Here is a tiny trained network, its code and every weight. The questions are about switching its units off for an input and a class, where a switched-off unit gives its printed mean instead of its output.

import numpy as np


def w(rows, s, z=0):
    codes = np.array(rows[::2]) - 128.0
    scale = np.full(codes.shape[1], s)
    scale[-1] = z or s
    return codes * scale


def f(y):
    return np.maximum(y, 0)


def log_softmax(a):
    a = a - a.max(-1, keepdims=True)
    return a - np.log(np.exp(a).sum(-1, keepdims=True))


def net(x, mask):
    res = np.array(x, float).reshape(1, 8) / 4 @ E
    y = f(res @ A[0][:, :-1].T + A[0][:, -1])
    res = res + np.where(mask, y, B[0][:, -1]) @ B[0][:, :-1]
    return log_softmax(res[-1] @ U[:, :-1].T + U[:, -1])


A, B = {}, {}
E = w([
[91,116,93,151,157,31,118],'x0',
[134,128,139,120,122,159,129],'x1',
[108,128,111,140,135,73,129],'x2',
[185,7,127,174,105,115,212],'x3',
[138,129,138,122,126,145,130],'x4',
[34,53,100,1,147,184,158],'x5',
[197,170,172,48,215,49,242],'x6',
[248,99,30,8,100,64,47],'x7',
],0.0064)
A[0] = w([
[129,133,163,84,222,95,156,48],'N1',
[146,106,156,69,192,142,161,134],'N2',
[193,116,64,108,134,91,42,68],'N3',
[84,224,129,97,174,131,56,133],'N4',
[112,56,110,163,71,138,125,140],'N5',
[172,201,67,62,86,111,109,133],'N6',
[163,121,159,140,70,210,103,155],'N7',
[64,156,182,221,165,132,162,17],'N8',
[64,86,120,180,99,140,9,100],'N9',
[192,2,122,179,133,116,190,189],'N10',
[193,169,174,123,213,110,172,105],'N11',
[180,110,111,97,145,120,63,50],'N12',
[45,203,153,192,175,178,152,68],'N13',
[177,119,139,189,133,105,116,69],'N14',
[221,201,134,215,97,95,114,158],'N15',
[35,43,63,28,125,132,166,254],'N16',
[187,123,110,124,133,95,88,144],'N17',
[89,134,195,163,119,97,140,75],'N18',
],0.0096,0.0034)
B[0] = w([
[70,131,99,73,88,78,140,187],'N1',
[87,178,102,121,93,111,134,189],'N2',
[193,34,78,83,140,174,176,221],'N3',
[229,143,245,213,187,36,33,212],'N4',
[116,172,159,94,92,38,99,191],'N5',
[181,69,125,151,114,130,129,214],'N6',
[100,147,113,162,45,62,136,192],'N7',
[137,49,148,67,103,173,222,211],'N8',
[118,191,113,1,39,57,163,229],'N9',
[209,199,234,179,117,89,42,246],'N10',
[61,152,91,39,55,57,144,209],'N11',
[143,46,156,100,126,170,165,180],'N12',
[165,41,137,141,111,150,169,217],'N13',
[83,145,95,120,193,180,76,173],'N14',
[61,218,30,185,184,237,124,242],'N15',
[76,166,92,238,171,205,100,255],'N16',
[151,83,105,172,91,172,170,194],'N17',
[146,55,150,104,104,171,175,171],'N18',
],0.0068,0.0092)
U = w([
[162,2,122,138,111,157,204,81],'0',
[120,147,101,163,100,100,161,255],'1',
[92,192,75,88,54,53,163,52],'2',
[85,180,69,196,167,192,136,104],'3',
[194,138,220,184,160,77,101,124],'4',
],0.0098,0.0075)

Each question gives the input, the list of numbers given to net, and the class t.
The units are the neurons (one row each of A and B). Each row of codes is followed by its name. A weight is (code - 128) times the scale printed after its matrix; where a second scale follows, it is the last column's (A, B and U).
mask holds one flag per neuron, in row order. A switched-off neuron (its flag False) gives its mean, the last column of its row in B, instead of its output. The means were averaged over made-up inputs and are rounded, as every weight is.
A unit's drop is (log p(t) with every unit on - log p(t) with that unit switched off) / (log p(t) with every unit on - log p(t) with every unit switched off).
The circuit of an input: a set's keep is (log p(t) with only the set's units on - log p(t) with every unit switched off) / (log p(t) with every unit on - log p(t) with every unit switched off). Starting from the 12 units with the biggest drops (on a tie, the unit counted first), units are removed one at a time, each time the one whose removal leaves the highest keep (on an exact tie, the one counted first), for as long as the keep stays at least 0.8.
units of the circuit, in order: the units of the circuit, biggest drop first
top k neurons: the k neurons with the biggest drops, biggest first
drop of u: that unit's drop, to one decimal
input [-3,1,-3,8,3,4,1,4], class 4: units of the circuit, in order => (N10)
input [6,2,5,-7,3,1,-7,-8], class 0: units of the circuit, in order => (N13 N8)
input [-4,-4,4,-4,-1,-6,-4,-6], class 0: units of the circuit, in order => (N8 N13)
input [5,-4,-3,2,3,-3,-8,8], class 0: top 3 neurons => (N3 N12 N17)
input [-5,0,4,7,-8,6,-8,-4], class 2: units of the circuit, in order => (N9 N5)
input [3,1,-3,-6,-1,1,-8,1], class 2: top 2 neurons => (N9 N10)
input [-1,-4,-7,8,-6,4,5,-7], class 4: top 2 neurons => (N10 N3)
input [0,2,1,3,0,-8,-7,6], class 3: top 3 neurons => (N15 N14 N11)
input [7,2,4,4,4,8,-3,-6], class 3: top 2 neurons => (N16 N3)
input [-2,-4,4,-1,3,-5,7,4], class 2: top 2 neurons => (N11 N16)
input [1,-7,4,-4,2,2,-7,7], class 0: top 3 neurons => (N3 N12 N6)
input [-3,-7,-3,-6,-3,-8,3,-6], class 3: top 2 neurons => (N15 N10)
input [0,0,0,8,-8,4,1,2], class 4: top 2 neurons => (N10 N15)
input [2,-3,4,3,0,7,0,5], class 3: units of the circuit, in order => (N16)
input [-1,-4,2,4,5,2,6,-4], class 2: units of the circuit, in order => (N11 N1)
input [3,-7,-3,-6,-2,0,-1,5], class 4: top 3 neurons => (N4 N8 N13)
input [-2,-8,7,-7,-7,0,-1,-6], class 4: top 2 neurons => (N4 N3)
input [-2,-5,6,2,3,-4,2,0], class 3: top 2 neurons => (N15 N9)
input [-2,-7,-7,0,-6,-7,3,-6], class 3: top 3 neurons => (N15 N3 N14)
input [1,2,4,6,6,-5,7,-3], class 2: units of the circuit, in order => (N11)
input [3,6,-4,-3,-6,0,6,-1], class 2: units of the circuit, in order => (N11 N1)
input [-3,-4,-3,4,0,-6,-8,3], class 2: drop of N5 => 0.2
input [0,1,-6,-6,-4,-4,-5,-3], class 4: drop of N17 => 0.1
input [2,-6,-2,1,-7,4,-7,1], class 2: drop of N5 => 0.1
